Below is a small trained network, with its code and all its weights. Each question gives an input and a class and asks what happens when units are switched off, that is, made to give their printed mean instead of their output.

import numpy as np


def w(rows, s, z=0):
    codes = np.array(rows[::2]) - 128.0
    scale = np.full(codes.shape[1], s)
    scale[-1] = z or s
    return codes * scale


def f(y):
    return np.maximum(y, 0)


def log_softmax(a):
    a = a - a.max(-1, keepdims=True)
    return a - np.log(np.exp(a).sum(-1, keepdims=True))


def net(x, mask):
    res = np.array(x, float).reshape(1, 4) / 4 @ E
    y = f(res @ A[0][:, :-1].T + A[0][:, -1])
    res = res + np.where(mask, y, B[0][:, -1]) @ B[0][:, :-1]
    return log_softmax(res[-1] @ U[:, :-1].T + U[:, -1])


A, B = {}, {}
E = w([
[185,99,207,210,232,94,206,61],'x0',
[193,137,1,238,97,130,14,226],'x1',
[219,36,132,26,251,127,38,103],'x2',
[144,220,252,225,143,138,128,104],'x3',
],0.0086)
A[0] = w([
[68,207,120,103,71,150,152,132,155],'neuron 0',
[91,86,108,6,110,123,124,95,113],'neuron 1',
[123,114,141,146,144,114,182,101,130],'neuron 2',
[150,133,219,108,173,130,178,78,143],'neuron 3',
[115,135,223,119,149,133,131,52,112],'neuron 4',
[148,112,106,158,153,143,120,132,73],'neuron 5',
[131,188,112,168,110,127,120,196,142],'neuron 6',
[124,102,152,149,125,93,188,83,141],'neuron 7',
[122,154,178,135,143,125,162,109,120],'neuron 8',
[125,86,137,138,132,153,129,125,19],'neuron 9',
[158,113,135,140,121,156,101,150,62],'neuron 10',
[103,124,189,135,154,136,178,75,143],'neuron 11',
[144,69,81,104,158,124,149,116,182],'neuron 12',
[108,148,190,131,97,121,125,111,68],'neuron 13',
[152,118,85,132,96,159,96,163,149],'neuron 14',
[81,137,148,132,78,146,122,139,118],'neuron 15',
[85,112,87,151,93,100,151,133,97],'neuron 16',
[130,96,72,136,108,118,134,178,94],'neuron 17',
[127,95,144,160,126,89,111,112,1],'neuron 18',
],0.018,0.0076)
B[0] = w([
[99,75,170,157,170,144,199,106,211],'neuron 0',
[186,123,163,169,248,113,152,190,223],'neuron 1',
[112,176,131,173,72,185,109,132,180],'neuron 2',
[74,108,139,97,105,120,71,63,251],'neuron 3',
[105,78,102,121,102,64,61,90,229],'neuron 4',
[142,160,121,75,118,150,113,158,156],'neuron 5',
[78,116,140,139,66,118,138,81,195],'neuron 6',
[124,186,108,145,80,170,142,140,194],'neuron 7',
[152,198,137,145,108,113,93,130,187],'neuron 8',
[130,111,141,134,99,127,121,124,132],'neuron 9',
[140,107,91,111,113,141,113,146,153],'neuron 10',
[167,170,128,173,100,49,106,180,221],'neuron 11',
[175,156,168,48,148,155,102,117,203],'neuron 12',
[122,137,192,117,126,129,140,141,166],'neuron 13',
[152,110,84,160,84,105,101,159,201],'neuron 14',
[95,117,145,119,158,148,174,118,172],'neuron 15',
[96,95,140,97,118,72,137,59,172],'neuron 16',
[164,98,92,86,136,93,87,114,185],'neuron 17',
[139,125,122,141,154,141,141,144,136],'neuron 18',
],0.015,0.022)
U = w([
[108,111,128,168,169,101,133,128,26],'0',
[120,160,125,68,172,248,134,89,75],'1',
[81,153,164,176,106,145,213,115,132],'2',
[71,107,89,169,134,182,129,139,2],'3',
[100,158,86,145,36,126,68,97,213],'4',
[58,62,96,138,83,129,179,82,148],'5',
[187,141,90,121,180,143,122,214,165],'6',
[128,97,155,107,162,105,95,92,168],'7',
],0.013,0.0053)

Each question gives the input, the list of numbers given to net, and the class t.
The units are the neurons (one row each of A and B). Each row of codes is followed by its name. A weight is (code - 128) times the scale printed after its matrix; where a second scale follows, it is the last column's (A, B and U).
mask holds one flag per neuron, in row order. A switched-off neuron (its flag False) gives its mean, the last column of its row in B, instead of its output. The means were averaged over made-up inputs and are rounded, as every weight is.
A unit's drop is (log p(t) with every unit on - log p(t) with that unit switched off) / (log p(t) with every unit on - log p(t) with every unit switched off).
The circuit of an input: a set's keep is (log p(t) with only the set's units on - log p(t) with every unit switched off) / (log p(t) with every unit on - log p(t) with every unit switched off). Starting from the 12 units with the biggest drops (on a tie, the unit counted first), units are removed one at a time, each time the one whose removal leaves the highest keep (on an exact tie, the one counted first), for as long as the keep stays at least 0.8.
circuit, biggest first: the units of the circuit, biggest drop first
unit that matters most: the unit with the biggest drop
k most important neurons: the k neurons with the biggest drops, biggest first
drop when u is switched off: that unit's drop, to one decimal
input [-1,-4,-7,7], class 2: circuit, biggest first : neuron 0
input [2,-2,-8,6], class 2: 2 most important neurons : neuron 0; neuron 15
input [-6,-1,-3,-7], class 0: circuit, biggest first : neuron 1; neuron 0
input [-2,-8,-3,-1], class 2: 4 most important neurons : neuron 0; neuron 7; neuron 17; neuron 2
input [6,-6,8,-2], class 4: 3 most important neurons : neuron 7; neuron 2; neuron 11
input [-5,0,0,5], class 2: 2 most important neurons : neuron 4; neuron 3
input [-8,1,-1,6], class 2: 2 most important neurons : neuron 4; neuron 3
input [7,-7,4,-5], class 4: 3 most important neurons : neuron 7; neuron 2; neuron 3
input [-4,-4,-4,-6], class 0: 2 most important neurons : neuron 1; neuron 0
input [3,7,-6,6], class 5: 3 most important neurons : neuron 6; neuron 1; neuron 11
input [-5,-2,1,0], class 6: drop when neuron 3 is switched off : 0.2
input [4,-2,0,-6], class 6: drop when neuron 11 is switched off : 0.0
input [-4,-4,-5,-4], class 2: drop when neuron 4 is switched off : 0.1
input [8,6,2,4], class 4: unit that matters most : neuron 1
